Each row was made from one path, in order. Every step used is in the known rows, and no mark comes twice. Write each row's path.
Known rows:
soli/gabi/nebif/duro: -9; -76; -108; 172; -103; -146; -222; 95; 19; 4; -257; 40; 7; -246; -68; -3; 56; 117; -15; -198; 140; -265; 75; 284; -400; 77; -71; -25; -82; 27; -268; 74; 202; -379; -118; 4; -177; -241; -57; -246; -23; -104; -200; -200; 106; 24; -17; 171
nebif/gabi/nasot/rolir: -51; -42; 54; 30; -247; -132; -181; -112; 289; 84; -201; 17; 217; 57; 114; -382; -9; 155; 96; -42; -230; -112; 137; 142; -83; -38; -144; -11; 112; -209; -115; -20; 40; -193; 15; -167; -4; 12; 90; 173; 247; 83; 203; 186; -191; -104; -148; 64
soli/bibef/loru/rolir/moko/gabi: 174; -16; -112; 104; 52; 82; -46; -55; -98; -168; -44; 55; -70; -106; 87; 90; 224; 105; -142; 24; 67; 25; 66; 325; 32; -157; 311; 159; -53; 104; 76; 41; 153; -278; 63; 108; 89; -105; 162; 96; 317; -9; 41; -59; -190; -161; 71; -121
bibef/soli/nebif/duro/gabi/rolir/moko: -58; 40; -65; -217; -89; -141; -91; -230; 45; 233; -174; -301; -122; 241; -31; 117; 119; 428; 41; 27; -82; -319; -180; -124; -30; 155; -66; -65; -236; 47; -322; 275; 56; -95; 53; -170; -317; -170; 259; 295; -245; -135; -85; -18; 280; 135; -183; -45
loru/kobup/netuku/bibef/soli/nebif/gabi: -22; 40; -82; -234; 383; 248; 235; 77; 230; 133; -239; -396; 18; 141; -122; 168; 31; -79; -15; 115; -44; -18; -604; 140; 127; 132; -261; 189; -141; 395; 1; -12; -280; -18; 27; -102; -253; 35; -194; -133; -309; 136; 102; -130; 258; 194; -52; 77
gabi/rolir/kobup/loru/netuku/bibef/soli/duro: -173; 11; 65; -12; 108; -29; 166; 12; 202; 37; 68; -238; 176; -75; -259; 205; 84; -95; -144; -127; -127; 278; 2; -263; 356; 18; -24; -177; -233; 27; 392; 40; -16; 260; -94; 26; 124; -74; -116; 133; -354; 52; -336; -11; 108; 347; -14; -12
netuku/loru/rolir/kobup/soli/gabi: 67; 221; -163; 4; -2; 152; 164; 217; -373; -167; 129; -141; -12; -41; 88; -5; -80; -108; 17; -168; -69; -224; -116; 27; 38; 276; 196; -41; 18; 259; 3; -138; -117; 112; -129; 118; 95; -45; 118; -178; -334; -215; 227; -5; -151; -169; 33; -158
gabi/nebif/duro/soli/bibef/loru/rolir/moko: 159; 139; -42; -32; 225; 22; -91; -34; -240; 2; -46; -90; -265; 16; -111; 74; 188; -102; 12; 158; 8; -261; 2; 44; -16; -39; 219; 48; 35; -91; -70; 114; 149; -296; 53; -6; 63; -105; -70; -80; 63; -301; -40; -126; -28; -45; -4; 37
gabi/nebif/duro/soli/netuku: 42; -235; -107; -19; 167; -145; -99; 136; -28; 88; -249; 234; -142; 4; -110; 55; 37; -7; 37; 102; 203; -222; -155; 176; -186; -179; 34; -78; -19; -131; -99; -21; 124; -216; 58; -101; -262; -42; -236; -439; 162; -194; 9; -149; 41; 108; -1; 419
nasot/rolir/kobup/netuku/soli/duro/gabi: -322; -139; 104; 195; -210; 89; 334; 126; 261; 42; 225; -31; -3; -25; 80; 28; -125; -213; 6; -101; 148; 77; 173; -59; -5; -55; -105; -72; -46; 259; -30; -15; -63; 7; -96; 115; -163; 94; 100; 164; -197; -70; 168; 80; -12; 63; -37; -69
nasot/rolir/moko/gabi/nebif: 137; -117; -97; 303; -452; -87; -211; -74; 25; -61; -5; 257; -91; -58; 360; -107; 274; 232; 147; -66; 121; 15; -164; 409; -357; -222; -33; 43; 283; -116; 20; 177; 224; -393; 86; 123; -137; 20; 207; 56; 517; -57; 19; -7; -228; 20; 130; -176
loru/kobup/soli/duro/gabi: -172; -185; -55; 232; 34; 41; 236; -85; -179; 58; -132; -207; 81; 6; -83; -287; -257; -41; -270; 8; 150; 87; 28; -163; -296; 265; -114; 76; 269; 307; -130; -113; -178; -93; -38; 22; -184; -98; -31; 21; -24; -72; 293; -12; 258; 2; -7; -10
nebif/duro/soli/loru: 1; -57; -26; -219; 75; -78; 44; 113; 114; -164; -189; 216; -27; -36; -131; 64; 148; -81; 6; 172; -14; -181; 198; 273; -146; 11; 121; -144; -112; -258; -150; -28; 108; -105; 76; -93; -277; -201; -313; -197; 212; -8; -139; -4; -35; -52; -132; 421
soli/bibef/loru/kobup: -23; -120; -1; 197; 226; 118; 24; -53; 51; -162; -197; -75; 32; -213; -155; 173; -10; -248; -254; 35; 49; -80; 258; 51; -168; -97; 148; 87; 47; 413; 58; -22; -16; -107; -31; 104; 97; -165; -51; 25; 194; 83; 100; -215; 37; -173; -119; 194
rolir/kobup/loru/netuku: -10; 1; -95; 109; -3; 84; -82; 109; 141; -215; 115; 216; 38; -174; -90; 123; -8; 27; 9; -78; 30; 7; 180; -57; 165; -220; 131; -15; 56; 2; 106; -114; -168; 276; -23; -68; -44; 148; -68; -5; 44; 97; -43; -45; -37; 224; 112; 125
duro/gabi/rolir/kobup/soli/loru/netuku: -138; 34; 81; -45; 139; -107; 49; -16; -131; -24; 13; -2; -39; 151; -28; -197; -134; 63; -148; -166; -109; 5; 220; -119; -65; 53; -129; -142; 137; 74; -89; -85; -151; 414; 115; -241; -36; 2; 167; 109; -70; -129; 60; 10; 229; 156; -77; 124
bibef/soli/netuku/loru/rolir/nasot: 258; 20; -206; -152; 244; 131; -115; 14; -132; -19; 164; -26; -73; 284; -58; 125; -153; 78; 48; 302; -45; -311; -443; 46; 227; 44; 249; 2; -318; 52; 108; 42; -83; 154; 26; 91; 5; 75; -183; -192; -254; -244; 330; 136; -88; -34; 50; 160
netuku/loru/kobup/rolir: 39; 22; -211; 60; 41; -1; -264; 71; 125; -175; -52; 65; -35; 78; 25; -47; 74; -274; -44; 213; -42; -178; 78; 4; -132; 69; -37; -155; 40; 111; -146; 11; -165; 8; -90; 66; -21; 91; -127; 101; 376; 202; 313; -130; -256; 10; 31; -197
moko/gabi/nebif/duro/soli/bibef/loru/kobup/rolir/nasot: -122; -155; 179; 30; 334; -127; -54; -230; -169; 2; 18; -77; -173; -206; 56; 193; -24; -133; -109; 175; 90; 367; 562; 57; -245; 74; 110; -125; 178; -121; -49; 90; 100; -76; 101; 65; 260; 100; 63; -46; 110; 151; -347; -294; 57; -188; 157; -327
nasot/rolir/kobup/loru/netuku/bibef/soli/duro/nebif: -87; 154; 194; -33; 48; 34; 264; 36; 138; -19; 328; 189; 158; -140; -191; 172; 186; -148; 153; -67; 138; 181; -300; -452; 358; 60; -133; -20; -138; -33; 368; -103; -34; 412; -178; 256; 172; 105; -76; -21; -332; -126; -313; 1; 174; -12; 126; 58
bibef/soli/nebif/gabi/nasot/rolir/kobup/netuku/loru: -162; 206; 11; -288; 22; 146; 48; -23; 263; 180; 84; -274; 121; 178; 24; 32; -175; 150; 482; -54; -279; -233; -174; -104; 118; -18; -245; 20; -155; 129; 47; 47; -34; 124; -18; -167; 243; 110; 222; 87; -473; 213; 73; 80; -100; 163; -161; -38
kobup/soli/gabi/nasot: -169; -177; -17; 243; -72; -93; 16; 33; -140; 29; -178; -155; 123; -75; -47; -144; -417; 172; -221; -320; 63; 10; 100; 217; -400; 70; 24; -143; 126; 179; -170; 122; -70; -41; -47; 1; 17; -65; 46; -36; -185; 65; 117; 177; 125; -187; -148; -43
netuku/loru/kobup/soli/duro/gabi: -70; 16; -130; 122; 18; 65; 146; 62; -302; -12; -28; -106; -45; 25; -18; -243; -176; -197; -53; 84; 44; 1; 53; -284; -109; 282; -229; 90; 167; 305; -65; -175; -121; -56; -133; 88; -33; -132; -127; -2; 21; -108; 210; -30; 30; 2; 21; -51
soli/duro/gabi/rolir: -205; -229; -64; 123; -270; -324; -96; -75; 164; 83; -196; -18; 244; 34; -120; -315; 88; 35; -286; -181; 42; -217; 178; -26; -143; 38; -80; -150; -177; 123; -142; -31; 195; -274; -91; -131; -147; -180; 146; 221; 94; -41; 89; 27; 103; 56; -76; -3
rolir/kobup/loru/netuku/bibef/soli: -64; -29; -4; -28; 213; 113; 206; 145; 102; -129; 78; 70; -103; -166; -94; 294; 147; -19; 53; -14; -93; 246; -153; -125; 366; -116; 39; -5; -57; 103; 292; -42; -316; 512; -9; 128; -49; 110; -201; -24; -187; -84; -309; 20; 68; 80; 116; 177
soli/nebif/gabi/nasot/rolir/kobup/loru: -99; 131; 27; -233; -311; 113; -75; -164; 303; 70; 116; -21; 393; -2; 12; 5; -212; 116; 194; -279; -272; -128; 158; -89; 30; -55; -30; 12; 153; 70; 25; -57; 156; -37; -35; -219; 258; 58; 198; 149; -193; 293; 75; 62; -81; 124; -36; -102
kobup/loru/netuku/bibef: 91; -46; -90; -11; 77; 21; -118; 303; 184; -219; 52; 359; -20; -116; -117; 86; 113; -200; -57; -12; 43; 74; -31; 128; 348; -210; -97; 30; -80; -11; 126; -70; -137; 185; -78; 62; -182; 20; -445; 22; 315; -2; -111; -22; -50; 119; 186; 136
moko/gabi/nebif/duro/soli/bibef/loru: -112; -224; 93; 44; 212; -203; 36; 104; -225; -35; -260; 279; -157; -419; 25; 103; 286; -13; 59; 0; 147; 80; 426; 297; -170; -249; 65; 38; 40; -85; 18; -25; 263; -265; 115; 48; 111; -196; 17; -155; 281; -5; -554; -203; -33; -232; 96; 173
duro/nebif/gabi/nasot/rolir: -3; 106; 86; 33; -268; -282; -223; -99; 108; 125; -147; 219; 192; 62; 71; -467; 106; 136; 145; -81; -31; -191; -58; -97; -140; 29; -213; 42; 57; -255; -171; -120; 52; -62; -3; -133; 78; 197; 240; 26; 166; 15; 103; 186; 0; -280; -103; 49
nasot/rolir/moko/gabi/duro/soli: 14; -221; -40; 153; -310; -182; 136; -17; 8; -105; 81; 229; -79; 25; 384; -10; 378; 125; 227; 106; 0; -23; -246; 318; 22; -146; 171; -180; 260; -508; 16; 140; 140; -289; 28; 48; -211; -236; 168; 143; 555; -15; 30; 79; -288; -213; 99; -203
soli/loru/netuku/bibef: 238; 44; -75; -88; 130; 67; -128; 297; 198; -271; -86; 367; -21; 61; -154; 124; 196; -167; -175; 39; 34; -28; -105; 261; 116; -67; -147; 2; -79; 18; 131; -103; 4; 131; -18; 66; -268; -131; -470; -237; 381; -58; -43; -108; -7; 100; 12; 508
soli/duro/nebif/gabi/nasot: -14; 113; -76; 112; -219; -258; -193; -73; 29; 186; -307; 51; 281; 0; -207; -369; 29; 187; -93; -160; 114; -102; 5; -212; -199; 149; -182; 78; -53; -152; -65; -204; 190; -281; -92; -152; 84; 108; 119; -260; -118; 174; -60; 135; 152; -47; -119; 175
kobup/loru/netuku/bibef/soli: -7; -95; -12; -34; 292; 56; 35; 211; 126; -103; -1; 188; -72; -105; -143; 155; 131; -45; 9; 95; -24; 125; -248; 82; 348; -192; -70; -1; -144; 33; 140; 59; -299; 358; -1; 97; -120; 14; -423; 115; 34; -43; -226; 104; 68; 74; 135; 156
duro/gabi/nasot/rolir/kobup/loru/netuku/soli/bibef: -220; 69; 220; 139; 28; 10; 41; 125; 124; 20; 329; 254; -5; 73; 34; 127; -223; -281; -159; -203; -103; 417; 491; -377; 303; -137; -191; -131; 276; 248; 12; -13; -184; 404; -84; 30; 316; 186; 44; 362; 140; -109; 25; 116; 1; -149; -21; -196
netuku/bibef/soli/nebif/duro/gabi/rolir/nasot: -84; -58; 74; -373; -41; -199; 38; -121; 13; 181; -5; -266; -76; 184; -70; 180; 48; 197; -60; -17; -137; -118; -34; -133; 171; 354; -145; -62; -352; 72; -93; 147; 77; 164; 41; 24; -292; -135; 79; 96; -406; -251; -337; -47; 410; -120; -33; 53
netuku/bibef/loru/rolir/moko/nasot: 414; -51; -26; 15; -175; 306; -99; -117; -128; -179; 126; -47; -194; -45; 119; -44; 169; 38; 30; 171; -27; 149; -175; 216; -7; -92; 311; 283; -294; -43; 57; 153; -12; -70; 105; 201; -103; 38; -74; -24; 92; -203; 108; 6; -233; -139; 11; -7
moko/rolir/kobup/loru/netuku/soli/gabi/nebif: 176; -5; 91; 172; -80; 105; -235; 188; -69; -90; 207; 161; -144; -194; 115; 308; 39; -150; -234; -249; 131; 318; 54; 154; 5; -334; 24; -147; 94; 175; -9; 182; -109; 277; 51; 49; 100; 173; -124; -236; -197; -44; -267; -78; -51; 199; 57; -250
nebif/gabi/rolir/nasot: 15; 39; -38; -28; -250; -210; -206; -183; 130; 48; -156; -261; 80; 50; 80; -138; 66; 150; -89; -78; -256; -147; 207; 180; 73; 83; 17; -97; -105; -207; -42; 37; 103; -193; 65; -208; -165; 107; 160; 89; -159; 39; 0; 125; -21; -27; -103; -81
kobup/loru/rolir/nasot: 107; -44; -160; -16; -114; 48; -207; -51; 21; -175; 299; 50; 172; 48; -97; -126; -223; -10; -113; 78; -40; -190; 64; 191; 49; -6; 336; 18; -99; -75; -46; 50; -61; 25; 51; -18; -15; 141; -153; 108; -34; 16; 220; 211; -7; -10; 219; -195
kobup/rolir/moko/nasot: 92; -220; -125; 174; -284; 117; -267; -262; 227; -103; 39; -2; -118; 25; 94; 2; 76; 233; -20; 30; 82; 199; 53; 356; -318; -137; 140; -107; -107; -127; -235; 422; -42; -212; 61; 81; -267; 261; 91; 141; 127; 150; 247; 25; -191; -127; -56; -328

Write each row's path:
-36; 247; 95; -149; -320; 236; -21; 39; 135; 105; 155; -1; 220; 29; 146; 227; -234; -63; 101; -184; -262; 37; 198; -91; 110; -72; -15; -31; 245; 141; 35; 2; 28; 66; 32; -98; 239; 131; 83; 167; -270; 294; 50; 204; -147; 102; -69; -161 : netuku/soli/nebif/gabi/nasot/rolir/kobup/loru
-175; 152; -13; 131; -155; -122; 159; -126; -252; 224; -194; -239; 158; -60; -144; -309; -190; 238; -14; -294; 44; 127; 109; -393; -241; 285; -132; 77; 220; -81; 84; -220; 40; -17; -3; -81; 155; 216; 331; -358; -541; 116; -114; 159; 257; -95; -118; 88 : rolir/kobup/soli/duro/nebif/gabi/nasot
29; -3; -12; 236; 171; 106; -70; 118; -98; 31; 73; -140; -197; 97; 71; 71; -246; -35; -220; 59; 99; 357; 228; 280; -49; -295; 168; 104; -90; 108; -1; 222; -53; -125; 158; 39; 255; 145; 69; 194; 162; 227; 78; 174; -157; 54; -52; -339 : kobup/netuku/soli/bibef/loru/rolir/moko/gabi/nasot
94; 339; 2; -192; -158; 131; -115; -160; -227; 148; 202; -263; -183; 392; 155; -120; -398; 56; 276; 152; -146; -48; 51; -488; -106; 411; -357; 125; 278; 13; -267; 103; -22; 4; -65; -17; 18; -110; 75; 219; 114; -123; 295; -91; 4; 98; -138; -265 : netuku/loru/kobup/soli/nebif/duro/gabi/nasot/rolir/moko
15; -273; 81; -155; 427; 49; 164; 2; 110; -64; -96; 94; -141; 7; -23; 284; -15; -429; -178; 238; 84; 59; -236; -23; 77; -172; 206; -177; -99; 206; 68; -95; -177; 229; -47; 67; 0; 98; -323; -126; 173; 7; 224; -185; -125; -31; 32; 107 : duro/soli/netuku/bibef/loru/kobup/rolir
-48; -237; 79; 131; 395; -146; 82; 221; -175; -152; -92; 382; -42; -241; 16; 157; 295; -22; -25; 69; 130; 5; 143; 218; 281; -328; 122; -87; 112; -265; 122; -86; 63; 13; 17; -28; 118; -353; -31; 12; 449; 128; -287; -156; -60; -211; 159; 184 : moko/gabi/duro/soli/bibef/loru/netuku
-88; 199; 171; 147; -60; -56; 51; -237; -145; 264; -91; -275; 312; 129; -60; -517; -293; -21; -35; -10; 42; 151; -40; -388; -299; 387; -313; 88; 338; -152; -57; -126; -28; -132; -35; -74; 217; 98; 139; -18; -126; 116; 272; 117; 188; -75; -156; -149 : loru/kobup/soli/duro/nebif/gabi/nasot/rolir
85; -53; 41; 71; -297; -172; -56; -39; -56; 5; -18; 216; -224; -56; 358; -45; 364; 166; 279; 129; 88; 111; -20; 272; -183; -88; 2; -48; 225; -461; -66; 127; 211; -359; 109; 47; -221; -21; 110; -15; 479; -158; -199; -50; -241; -31; 72; -156 : nasot/rolir/moko/gabi/nebif/duro/soli
-124; 153; 96; -17; 94; -181; 122; 30; 28; 83; 122; -28; 155; -64; -304; 123; 193; -126; -87; -167; 72; 195; -181; -505; 301; 83; -97; -128; -283; -21; 338; -69; -7; 389; -117; 58; 210; 110; 32; -28; -439; -12; -445; -3; 300; 169; 33; -26 : gabi/rolir/kobup/loru/netuku/bibef/soli/duro/nebif
33; 193; 170; -362; 175; 145; -92; 24; 267; 169; 72; 49; 247; 159; -74; 55; -82; 88; 171; -7; -255; 53; -332; -82; 454; -44; -344; 43; -7; -28; 83; 40; -107; 251; -23; -134; 178; -9; -259; 274; -132; 136; -69; 134; 49; 176; 28; 2 : kobup/loru/netuku/bibef/soli/nebif/gabi/nasot/rolir
105; -226; 42; -70; 263; 133; -36; -193; 165; -75; 100; -109; -136; 12; -49; 350; -291; -228; -181; 174; 51; 115; -13; -23; 4; -21; 179; -50; -176; 187; 131; 28; -55; 212; -63; 183; 8; 140; -247; -146; -62; 43; 176; -205; -4; 24; 83; 78 : soli/netuku/bibef/loru/kobup/rolir/nasot
136; 66; -32; -222; 84; 362; 252; 151; -362; -127; 108; -152; 7; -50; -47; 151; -115; -48; -33; -83; 0; -306; -200; 27; 51; 103; 294; 177; 67; 381; 226; -129; -87; 307; 110; 175; -2; -87; 53; -190; -386; -79; 103; -93; 115; -34; 155; 206 : netuku/bibef/loru/rolir/kobup/soli/nebif
217; 110; -73; -182; -36; -131; -140; -77; -104; -41; -55; 74; -25; 300; 76; -190; 39; 221; -93; 250; -80; 239; 112; 188; -195; 153; 241; -35; 2; -532; -140; -6; 131; -177; 201; -209; 4; -55; -48; -138; 464; 55; -13; 118; -181; 108; -100; -42 : nebif/duro/soli/loru/rolir/moko/gabi/nasot
9; 57; 52; -396; 170; 207; 302; 84; -403; 7; 88; -143; -158; -51; -15; -7; -96; 67; 121; -3; -52; -236; 38; -229; 151; 300; 94; 279; -49; 224; -62; -236; -104; 355; 78; 72; -103; -182; 105; -93; -365; -299; -102; -182; 253; -66; 180; 237 : netuku/bibef/loru/rolir/kobup/soli/nebif/duro/gabi
145; -12; -412; 102; -18; -66; -185; 235; -55; -125; 178; 45; -155; 197; 156; -234; 149; 73; 318; 200; 6; -216; -316; 352; 111; -102; 30; 105; -172; -401; -82; 101; 51; -336; -12; -63; -85; -184; 33; 34; 468; 141; 171; -4; -303; 212; 236; -327 : kobup/netuku/loru/rolir/moko/gabi/duro
-4; 125; 216; -111; -46; 190; -19; -387; -219; 199; 120; -374; -132; 171; 108; -112; -551; 239; 196; 143; -67; -58; 183; -420; -291; 228; -106; 199; 253; 35; -308; 144; -51; 97; 57; -70; 92; -153; 181; 355; -66; -28; 208; -66; 180; 131; -162; -109 : bibef/loru/kobup/soli/nebif/duro/gabi/nasot/rolir/moko
-88; -216; 112; 108; -31; -96; 247; -79; -26; -119; 96; 176; -112; -179; 249; 232; 339; -39; 216; 22; -33; -10; 33; 273; 133; -291; 208; -129; 164; -275; 128; 183; 299; -308; -33; 138; 119; -400; 176; 246; 414; -5; -173; -39; -262; -382; 49; -144 : nasot/rolir/moko/gabi/duro/soli/bibef/loru
-98; 187; 97; 78; -388; -174; 11; -215; 151; 162; -48; -27; 345; -14; -47; -295; 53; 132; 89; -235; -12; -19; 93; -406; -132; 222; -137; 20; 70; -180; 94; -242; 240; -131; -126; -63; 222; 158; 391; -179; -224; 69; -16; 66; 32; -102; -156; 87 : soli/duro/nebif/gabi/nasot/rolir/kobup
9; 233; 106; 164; 211; 159; 80; 93; -106; 141; -128; -174; -53; -175; -83; -13; -111; -278; -5; 197; 250; 3; -37; -206; -77; -26; -113; 234; -177; 120; -88; -179; -137; -79; -28; -50; 104; 182; -113; -114; -379; 280; -36; 28; 126; 228; -89; 42 : bibef/loru/kobup/netuku/soli/duro/nebif/gabi
-154; 240; 120; 103; -167; 71; 252; 133; 176; 129; 110; -52; 55; -80; 46; 19; 76; -211; 165; -89; 167; 22; -54; -132; 95; 38; -190; 22; -88; -33; 46; -122; 18; -91; -86; 55; -52; 280; 162; -123; -436; 78; -2; 94; 15; 24; -80; -61 : nasot/rolir/kobup/netuku/soli/duro/nebif/gabi
306; -130; -9; -126; 87; -39; 55; 6; -213; 10; -17; 157; -180; 177; 187; 51; 11; 59; -121; 158; 44; 289; -363; 63; 157; -219; 359; 74; -131; -114; 230; -135; 63; 49; 102; -5; 149; 91; -66; -235; 330; -142; 88; 86; -276; 21; 46; 42 : duro/soli/netuku/bibef/loru/rolir/moko/gabi/nasot
